Below are the code and all the weights of a small trained network. Each question names an input and a target symbol and asks about switching units off, where a switched-off unit gives its printed mean instead of its output.

import numpy as np


def w(rows, s, z=0):
    codes = np.array(rows[::2]) - 128.0
    scale = np.full(codes.shape[1], s)
    scale[-1] = z or s
    return codes * scale


def f(y):
    return np.maximum(y, 0)


def softmax(a):
    e = np.exp(a - a.max(-1, keepdims=True))
    return e / e.sum(-1, keepdims=True)


def log_softmax(a):
    a = a - a.max(-1, keepdims=True)
    return a - np.log(np.exp(a).sum(-1, keepdims=True))


def net(x, mask):
    ids = ['ΘΞΣΦΨΩαβγεζηλπτ'.index(c) for c in x.split()]
    T = len(ids)
    res = E[ids] + P[:T]
    u = 0
    for l in range(2):
        r = res
        for j in range(2):
            rows = slice(2 * j, 2 * j + 2)
            q, k, v = (r @ M[l][rows].T for M in (Q, K, V))
            z = softmax(np.where(np.tri(T) > 0, q @ k.T / 2**0.5, -1e9)) @ v
            o = O[l][rows]
            res = res + np.where(mask[u + j], z, o[:, -1]) @ o[:, :-1]
        u += 2
        y = f(res @ A[l][:, :-1].T + A[l][:, -1])
        res = res + np.where(mask[u : u + 8], y, B[l][:, -1]) @ B[l][:, :-1]
        u += 8
    return log_softmax(res[-1] @ U[:, :-1].T + U[:, -1])


Q, K, V, O, A, B = {}, {}, {}, {}, {}, {}
E = w([
[71,52,73,133,107,211,137,189],'Θ',
[143,153,122,45,167,79,182,134],'Ξ',
[132,157,127,146,96,146,124,166],'Σ',
[118,176,134,159,117,90,203,197],'Φ',
[178,103,67,59,102,161,174,43],'Ψ',
[158,241,95,159,196,207,96,59],'Ω',
[4,73,161,164,62,86,168,112],'α',
[38,186,160,139,101,122,103,94],'β',
[82,159,190,138,99,10,222,134],'γ',
[164,187,63,93,63,156,170,135],'ε',
[131,95,99,144,76,227,97,153],'ζ',
[199,157,160,144,70,117,161,164],'η',
[88,155,109,146,53,145,109,138],'λ',
[151,183,245,140,77,158,165,90],'π',
[34,243,137,159,97,70,102,101],'τ',
],0.019)
P = w([
[184,77,93,129,32,92,21,104],'0',
[123,117,98,158,179,122,100,158],'1',
[103,173,127,118,150,139,147,181],'2',
[79,177,142,86,132,164,189,188],'3',
[44,188,144,57,111,163,237,187],'4',
[55,214,178,39,93,168,255,197],'5',
],0.0083)
Q[0] = w([
[99,115,194,90,119,106,60,2],'0.h1',
[143,182,154,148,99,203,196,229],'0.h1',
[113,147,112,136,69,112,137,161],'0.h2',
[136,76,46,136,133,58,124,131],'0.h2',
],0.0079)
K[0] = w([
[116,116,52,146,156,107,130,198],'0.h1',
[76,145,158,127,131,163,169,140],'0.h1',
[133,135,156,133,166,137,132,119],'0.h2',
[160,107,190,132,125,111,10,149],'0.h2',
],0.012)
V[0] = w([
[2,144,152,161,129,62,110,91],'0.h1',
[156,161,48,126,124,118,140,124],'0.h1',
[129,146,173,113,143,151,106,28],'0.h2',
[104,125,11,135,40,125,135,85],'0.h2',
],0.0083)
O[0] = w([
[96,116,98,116,138,102,112,53,180],'0.h1',
[138,71,119,122,81,67,71,137,1],'0.h1',
[138,120,249,103,125,139,113,102,251],'0.h2',
[170,145,88,128,119,114,148,53,93],'0.h2',
],0.015,0.0029)
A[0] = w([
[153,165,88,53,170,182,100,123,53],'0.n1',
[147,119,154,178,198,133,190,155,110],'0.n2',
[100,184,103,132,206,133,58,110,228],'0.n3',
[115,49,90,1,96,160,98,124,162],'0.n4',
[103,105,181,86,133,184,77,93,106],'0.n5',
[171,162,143,141,169,142,84,96,50],'0.n6',
[128,86,142,130,102,123,65,153,252],'0.n7',
[41,150,120,150,75,130,57,105,14],'0.n8',
],0.0095,0.0033)
B[0] = w([
[107,155,205,123,108,131,155,175,183],'0.n1',
[75,140,44,123,158,122,31,142,206],'0.n2',
[103,51,116,4,1,178,107,142,205],'0.n3',
[125,73,196,48,171,175,144,117,162],'0.n4',
[137,67,142,107,91,92,144,126,254],'0.n5',
[77,117,99,84,168,133,132,147,186],'0.n6',
[80,123,125,151,130,141,174,159,148],'0.n7',
[177,161,161,52,160,204,147,132,165],'0.n8',
],0.0079,0.0087)
Q[1] = w([
[99,253,150,125,131,221,142,121],'1.h1',
[187,135,72,120,157,115,94,67],'1.h1',
[92,51,120,184,129,111,96,99],'1.h2',
[124,100,110,171,76,139,65,96],'1.h2',
],0.0084)
K[1] = w([
[107,118,107,119,153,126,246,145],'1.h1',
[153,144,133,151,102,164,105,98],'1.h1',
[159,118,121,114,139,104,66,119],'1.h2',
[174,94,109,123,156,109,113,120],'1.h2',
],0.013)
V[1] = w([
[73,92,120,242,52,188,72,82],'1.h1',
[14,169,121,150,81,26,100,131],'1.h1',
[158,254,195,229,193,48,191,42],'1.h2',
[48,15,154,129,150,161,227,98],'1.h2',
],0.007)
O[1] = w([
[92,170,146,113,178,158,248,116,20],'1.h1',
[59,53,118,86,70,79,206,136,96],'1.h1',
[153,102,89,46,150,145,109,172,3],'1.h2',
[77,119,101,159,170,133,67,67,244],'1.h2',
],0.011,0.0071)
A[1] = w([
[149,115,145,133,66,190,154,107,132],'1.n1',
[59,129,84,108,142,127,90,124,128],'1.n2',
[164,124,141,105,124,157,144,181,10],'1.n3',
[153,126,138,184,135,64,153,147,40],'1.n4',
[135,196,164,100,73,112,146,129,127],'1.n5',
[130,2,103,94,88,118,158,144,90],'1.n6',
[111,78,75,131,143,170,110,114,94],'1.n7',
[140,161,141,107,151,123,210,144,135],'1.n8',
],0.013,0.011)
B[1] = w([
[106,118,101,113,186,48,156,151,250],'1.n1',
[160,164,155,159,83,168,142,150,227],'1.n2',
[98,90,80,62,238,123,3,59,136],'1.n3',
[120,76,166,140,178,180,82,54,135],'1.n4',
[176,90,120,153,178,121,150,161,253],'1.n5',
[158,96,120,175,154,186,132,94,172],'1.n6',
[182,161,130,101,97,55,163,157,154],'1.n7',
[33,180,123,119,83,147,154,162,158],'1.n8',
],0.011,0.012)
U = w([
[131,95,254,195,165,32,154,163,38],'Θ',
[190,101,117,97,146,209,135,73,119],'Ξ',
[35,102,147,40,155,249,83,156,145],'Σ',
[116,52,97,143,129,146,148,132,176],'Φ',
[96,98,99,127,180,102,111,154,137],'Ψ',
[181,187,180,66,71,105,185,99,63],'Ω',
[82,158,79,196,185,113,96,79,96],'α',
[140,92,114,148,66,92,58,147,243],'β',
[181,139,137,149,148,155,119,99,54],'γ',
[99,130,123,112,110,57,178,193,163],'ε',
[76,151,140,101,111,125,133,51,150],'ζ',
[185,134,123,135,138,94,152,143,119],'η',
[90,112,110,79,116,53,140,79,235],'λ',
[124,147,72,71,173,93,136,128,213],'π',
[183,206,188,184,150,172,180,141,4],'τ',
],0.007,0.0039)

Each question gives the input, a string of symbols that net reads in full, and the target symbol t.
The units are the heads (2 rows each of Q, K, V and O) and the neurons (one row each of A and B). Each row of codes is followed by its name. A weight is (code - 128) times the scale printed after its matrix; where a second scale follows, it is the last column's (O, A, B and U).
mask holds one flag per unit, layer by layer, with each layer's heads first. A switched-off unit (its flag False) gives its mean, the last column of its rows in O or B, instead of its output. The means were averaged over made-up inputs and are rounded, as every weight is.
A unit's drop is (log p(t) with every unit on - log p(t) with that unit switched off) / (log p(t) with every unit on - log p(t) with every unit switched off).
The circuit of an input: a set's keep is (log p(t) with only the set's units on - log p(t) with every unit switched off) / (log p(t) with every unit on - log p(t) with every unit switched off). Starting from the 12 units with the biggest drops (on a tie, the unit counted first), units are removed one at a time, each time the one whose removal leaves the highest keep (on an exact tie, the one counted first), for as long as the keep stays at least 0.8.
units of the circuit, in order: the units of the circuit, biggest drop first
unit that matters most: the unit with the biggest drop
top k neurons in layer l: the k neurons of layer l with the biggest drops, biggest first
heads that matter: for each layer, one digit per head in row order, 1 if its drop is at least 0.15 and else 0, layers parted by /
input Ω Ω Ξ, target Θ: unit that matters most => 1.h2
input Θ Φ π, target ε: heads that matter => 01 / 11
input π π π η π Ξ, target Σ: heads that matter => 10 / 01
input Φ π π τ, target Σ: top 3 neurons in layer 0 => 0.n8, 0.n5, 0.n3
input Φ Ω π, target ε: heads that matter => 10 / 11
input π Θ Ξ γ Ω β, target Φ: units of the circuit, in order => 1.h1, 1.n6, 0.h2
input Ω Ω α Ω, target Ω: heads that matter => 00 / 01
input Ω π Ω π γ π, target Φ: heads that matter => 00 / 10
input Ξ π ζ π π, target β: heads that matter => 01 / 11
input π Ψ π α Ω, target Ω: units of the circuit, in order => 1.n2, 1.n7, 0.n3, 0.h1
input Θ ζ Ω Θ, target Θ: heads that matter => 10 / 01
input Ξ Ω τ, target Θ: units of the circuit, in order => 1.h2, 0.h1
input Ω Ξ Ω, target β: units of the circuit, in order => 1.h1, 0.h1
input π Ω π Ψ, target Σ: units of the circuit, in order => 0.n4
input π π Θ π Ω, target τ: heads that matter => 10 / 11
input Φ Φ Ξ, target Φ: units of the circuit, in order => 1.n6, 1.h1, 0.h2, 0.h1
input λ ε λ Ω Ω τ, target Θ: units of the circuit, in order => 1.n5, 1.h2, 0.h1
input π Φ Ξ γ Ω, target Φ: top 3 neurons in layer 0 => 0.n3, 0.n1, 0.n2
input Θ Ω ζ η, target τ: heads that matter => 00 / 10
input Θ Θ Ψ, target α: top neuron in layer 1 => 1.n2
input π Ξ γ, target Φ: units of the circuit, in order => 1.h1, 1.n6, 0.h2
input π γ π Ξ, target Σ: units of the circuit, in order => 1.n1, 1.h2
input π Ξ β π Ω Ξ, target Θ: heads that matter => 00 / 01
input Ω Ω Ω, target Θ: heads that matter => 00 / 01
input π π β π π Σ, target Σ: top 3 neurons in layer 1 => 1.n1, 1.n5, 1.n7
